Below is a small trained network, with its code and all its weights. Each question gives an input and a class and asks what happens when units are switched off, that is, made to give their printed mean instead of their output.

import numpy as np


def w(rows, s, z=0):
    codes = np.array(rows[::2]) - 128.0
    scale = np.full(codes.shape[1], s)
    scale[-1] = z or s
    return codes * scale


def norm(h):
    return h / np.sqrt((h * h).mean(-1, keepdims=True) + 1e-5)


def f(y):
    return np.maximum(y, 0)


def log_softmax(a):
    a = a - a.max(-1, keepdims=True)
    return a - np.log(np.exp(a).sum(-1, keepdims=True))


def net(x, mask):
    res = np.array(x, float).reshape(1, 4) / 4 @ E
    u = 0
    for l in range(3):
        y = f(norm(res) @ A[l][:, :-1].T + A[l][:, -1])
        res = res + np.where(mask[u : u + 7], y, B[l][:, -1]) @ B[l][:, :-1]
        u += 7
    return log_softmax(norm(res)[-1] @ U[:, :-1].T + U[:, -1])


A, B = {}, {}
E = w([
[214,157,187,203,94,74,92],'x0',
[123,107,126,100,120,112,63],'x1',
[125,140,129,148,201,122,109],'x2',
[206,152,251,88,137,116,135],'x3',
],0.013)
A[0] = w([
[122,137,149,134,159,138,252,13],'0.n0',
[110,114,136,17,177,142,174,26],'0.n1',
[131,132,185,30,169,132,157,59],'0.n2',
[127,128,133,123,239,132,113,47],'0.n3',
[114,109,141,41,131,129,38,2],'0.n4',
[120,127,153,119,206,139,117,42],'0.n5',
[125,113,139,54,30,139,168,10],'0.n6',
],0.033,0.01)
B[0] = w([
[246,142,65,165,157,142,94,204],'0.n0',
[15,172,120,150,80,207,49,255],'0.n1',
[166,35,190,74,136,130,185,251],'0.n2',
[99,178,115,132,119,42,166,202],'0.n3',
[253,143,62,176,162,154,99,200],'0.n4',
[111,168,130,116,125,62,162,177],'0.n5',
[94,198,125,114,129,22,178,210],'0.n6',
],0.037,0.016)
A[1] = w([
[154,108,222,82,129,169,142,3],'1.n0',
[80,107,8,129,178,148,125,172],'1.n1',
[166,161,251,194,134,115,83,126],'1.n2',
[161,147,102,119,198,160,125,23],'1.n3',
[28,58,93,111,158,114,179,77],'1.n4',
[73,137,183,178,103,158,83,32],'1.n5',
[101,22,15,75,176,120,201,93],'1.n6',
],0.026,0.0048)
B[1] = w([
[145,3,197,168,190,123,131,204],'1.n0',
[205,70,230,59,127,126,184,253],'1.n1',
[34,176,87,103,71,217,88,229],'1.n2',
[124,62,127,160,64,123,22,186],'1.n3',
[204,79,164,111,137,160,142,165],'1.n4',
[67,19,164,191,127,121,107,176],'1.n5',
[72,84,223,115,126,173,108,169],'1.n6',
],0.017,0.012)
A[2] = w([
[80,140,90,165,252,127,180,27],'2.n0',
[101,110,116,158,221,133,155,89],'2.n1',
[87,148,102,117,169,83,182,2],'2.n2',
[97,118,112,136,200,127,127,20],'2.n3',
[110,128,99,128,196,143,133,79],'2.n4',
[94,112,77,149,183,122,188,56],'2.n5',
[112,138,102,169,228,181,185,66],'2.n6',
],0.038,0.0063)
B[2] = w([
[87,89,171,156,65,116,125,158],'2.n0',
[134,109,142,136,212,144,184,140],'2.n1',
[68,190,146,136,149,28,183,244],'2.n2',
[119,111,128,194,254,87,147,128],'2.n3',
[146,147,125,103,102,147,101,128],'2.n4',
[111,172,166,100,25,152,107,153],'2.n5',
[35,68,76,154,229,111,164,128],'2.n6',
],0.023,0.011)
U = w([
[87,195,149,111,100,28,187,78],'0',
[149,41,206,92,137,159,156,246],'1',
[14,136,104,141,90,219,74,6],'2',
[250,141,43,157,156,153,89,220],'3',
],0.019,0.0011)

Each question gives the input, the list of numbers given to net, and the class t.
The units are the neurons (one row each of A and B). Each row of codes is followed by its name. A weight is (code - 128) times the scale printed after its matrix; where a second scale follows, it is the last column's (A, B and U).
mask holds one flag per neuron, layer by layer. A switched-off neuron (its flag False) gives its mean, the last column of its row in B, instead of its output. The means were averaged over made-up inputs and are rounded, as every weight is.
A unit's drop is (log p(t) with every unit on - log p(t) with that unit switched off) / (log p(t) with every unit on - log p(t) with every unit switched off).
The circuit of an input: a set's keep is (log p(t) with only the set's units on - log p(t) with every unit switched off) / (log p(t) with every unit on - log p(t) with every unit switched off). Starting from the 12 units with the biggest drops (on a tie, the unit counted first), units are removed one at a time, each time the one whose removal leaves the highest keep (on an exact tie, the one counted first), for as long as the keep stays at least 0.8.
circuit, biggest first: the units of the circuit, biggest drop first
k most important neurons: the k neurons with the biggest drops, biggest first
top k neurons in layer l: the k neurons of layer l with the biggest drops, biggest first
drop of u: that unit's drop, to one decimal
input [2,0,5,-8], class 1: most important neuron : (0.n6)
input [-3,5,-6,-7], class 1: 3 most important neurons : (0.n3 1.n1 0.n5)
input [0,-1,5,7], class 1: 2 most important neurons : (0.n2 0.n6)
input [-8,8,1,4], class 2: 2 most important neurons : (0.n1 0.n0)
input [5,-1,3,0], class 2: 3 most important neurons : (0.n2 0.n6 0.n3)
input [2,-4,4,7], class 1: 2 most important neurons : (0.n2 0.n6)
input [-3,4,2,-3], class 3: 2 most important neurons : (0.n4 0.n2)
input [-6,4,-5,-3], class 2: 3 most important neurons : (0.n1 0.n3 0.n5)
input [7,-2,-3,0], class 2: 2 most important neurons : (0.n2 0.n6)
input [6,-8,-5,-3], class 3: 2 most important neurons : (0.n1 0.n2)
input [7,-2,4,5], class 2: top 2 neurons in layer 0 : (0.n2 0.n6)
input [0,5,3,6], class 1: 2 most important neurons : (0.n2 0.n0)
input [-5,8,6,-4], class 3: 2 most important neurons : (0.n4 0.n6)
input [6,-5,4,7], class 1: circuit, biggest first : (0.n6)
input [-4,8,5,-6], class 3: 2 most important neurons : (0.n4 0.n2)
input [-8,5,2,-8], class 1: top 2 neurons in layer 1 : (1.n1 1.n2)
input [-4,7,0,0], class 3: drop of 0.n4 : 1.0
input [-8,0,-5,2], class 2: drop of 2.n5 : 0.0
input [1,6,0,5], class 3: drop of 0.n4 : 0.9
input [-1,3,0,6], class 1: drop of 0.n2 : 2.4
input [2,-8,5,-2], class 3: most important neuron : (0.n0)
